Here is a tiny trained network, its code and every weight. The questions are about switching its units off for an input and a class, where a switched-off unit gives its printed mean instead of its output.

import numpy as np


def w(rows, s, z=0):
    codes = np.array(rows[::2]) - 128.0
    scale = np.full(codes.shape[1], s)
    scale[-1] = z or s
    return codes * scale


def f(y):
    return y / 2 * (1 + np.tanh(0.7978845608 * (y + 0.044715 * y**3)))


def log_softmax(a):
    a = a - a.max(-1, keepdims=True)
    return a - np.log(np.exp(a).sum(-1, keepdims=True))


def net(x, mask):
    res = np.array(x, float).reshape(1, 4) / 4 @ E
    y = f(res @ A[0][:, :-1].T + A[0][:, -1])
    res = res + np.where(mask, y, B[0][:, -1]) @ B[0][:, :-1]
    return log_softmax(res[-1] @ U[:, :-1].T + U[:, -1])


A, B = {}, {}
E = w([
[131,174,169,197,91,179,150,81,27],'x0',
[141,157,112,151,175,78,250,38,120],'x1',
[197,162,140,167,148,105,93,181,189],'x2',
[148,63,121,112,198,177,120,134,67],'x3',
],0.012)
A[0] = w([
[149,241,129,164,170,70,156,119,173,230],'n1',
[83,149,132,101,129,95,119,36,143,150],'n2',
[81,52,98,128,163,195,111,90,57,228],'n3',
[129,200,101,165,141,75,188,2,112,168],'n4',
[227,107,105,159,231,111,89,161,193,246],'n5',
[180,93,108,154,149,39,78,179,152,183],'n6',
[175,168,105,155,146,96,195,62,138,159],'n7',
[41,83,55,61,129,73,62,159,133,230],'n8',
[118,197,142,172,87,81,145,103,160,253],'n9',
[112,42,81,68,174,184,125,97,73,214],'n10',
[162,89,156,190,176,86,96,153,190,115],'n11',
[99,112,124,55,70,155,58,176,108,245],'n12',
[198,178,166,192,126,95,207,136,172,200],'n13',
[130,124,108,188,89,179,33,156,31,175],'n14',
[141,120,206,168,111,248,67,149,108,185],'n15',
[74,94,94,128,175,145,180,51,82,171],'n16',
[204,133,101,124,187,119,86,179,199,153],'n17',
[139,101,168,140,191,123,210,80,108,214],'n18',
],0.009,0.0039)
B[0] = w([
[209,169,44,35,134,68,133,96,125,227],'n1',
[130,62,113,110,144,85,153,127,132,169],'n2',
[85,122,163,185,145,236,235,135,95,196],'n3',
[102,46,146,92,92,2,198,58,77,254],'n4',
[222,174,90,138,185,191,75,94,157,230],'n5',
[208,170,113,132,170,157,47,169,171,202],'n6',
[131,122,104,88,145,48,215,26,128,216],'n7',
[74,51,153,142,65,140,69,183,170,224],'n8',
[182,147,76,46,113,78,128,126,161,215],'n9',
[81,103,159,223,134,207,122,124,135,194],'n10',
[223,151,91,112,208,148,98,92,124,180],'n11',
[54,125,194,95,57,156,162,196,202,220],'n12',
[194,176,44,51,120,11,179,75,51,220],'n13',
[124,221,216,78,60,190,195,217,47,206],'n14',
[202,194,215,100,46,175,192,182,69,206],'n15',
[36,78,131,193,213,181,157,33,116,199],'n16',
[189,144,69,210,179,169,60,205,138,214],'n17',
[105,139,77,161,220,86,143,52,36,207],'n18',
],0.0076,0.014)
U = w([
[189,66,92,177,165,161,43,192,207,88],'0',
[147,100,73,102,120,2,170,63,97,4],'1',
[214,188,44,141,173,111,61,123,136,148],'2',
[155,179,221,112,42,180,150,212,76,116],'3',
[73,58,132,113,56,107,88,169,206,152],'4',
[64,70,136,213,192,177,165,59,57,104],'5',
],0.0092,0.0023)

Each question gives the input, the list of numbers given to net, and the class t.
The units are the neurons (one row each of A and B). Each row of codes is followed by its name. A weight is (code - 128) times the scale printed after its matrix; where a second scale follows, it is the last column's (A, B and U).
mask holds one flag per neuron, in row order. A switched-off neuron (its flag False) gives its mean, the last column of its row in B, instead of its output. The means were averaged over made-up inputs and are rounded, as every weight is.
A unit's drop is (log p(t) with every unit on - log p(t) with that unit switched off) / (log p(t) with every unit on - log p(t) with every unit switched off).
most important unit: the unit with the biggest drop
top k neurons: the k neurons with the biggest drops, biggest first
drop of u: that unit's drop, to one decimal
input [-5,-3,-4,5], class 4: most important unit -> n8
input [-7,-6,-3,-6], class 4: top 2 neurons -> [n12; n8]
input [-1,4,7,-2], class 2: top 2 neurons -> [n5; n17]
input [-2,7,1,6], class 5: top 2 neurons -> [n16; n10]
input [-1,-6,6,3], class 3: top 2 neurons -> [n15; n14]
input [-1,-1,-1,4], class 5: top 2 neurons -> [n10; n9]
input [-2,-8,4,0], class 3: top 2 neurons -> [n15; n14]
input [-7,-4,4,-8], class 0: drop of n8 -> 0.3
input [5,-2,8,3], class 3: drop of n11 -> 0.0
input [-4,4,4,-5], class 2: drop of n18 -> 0.1
input [0,8,-2,5], class 5: drop of n16 -> 0.6
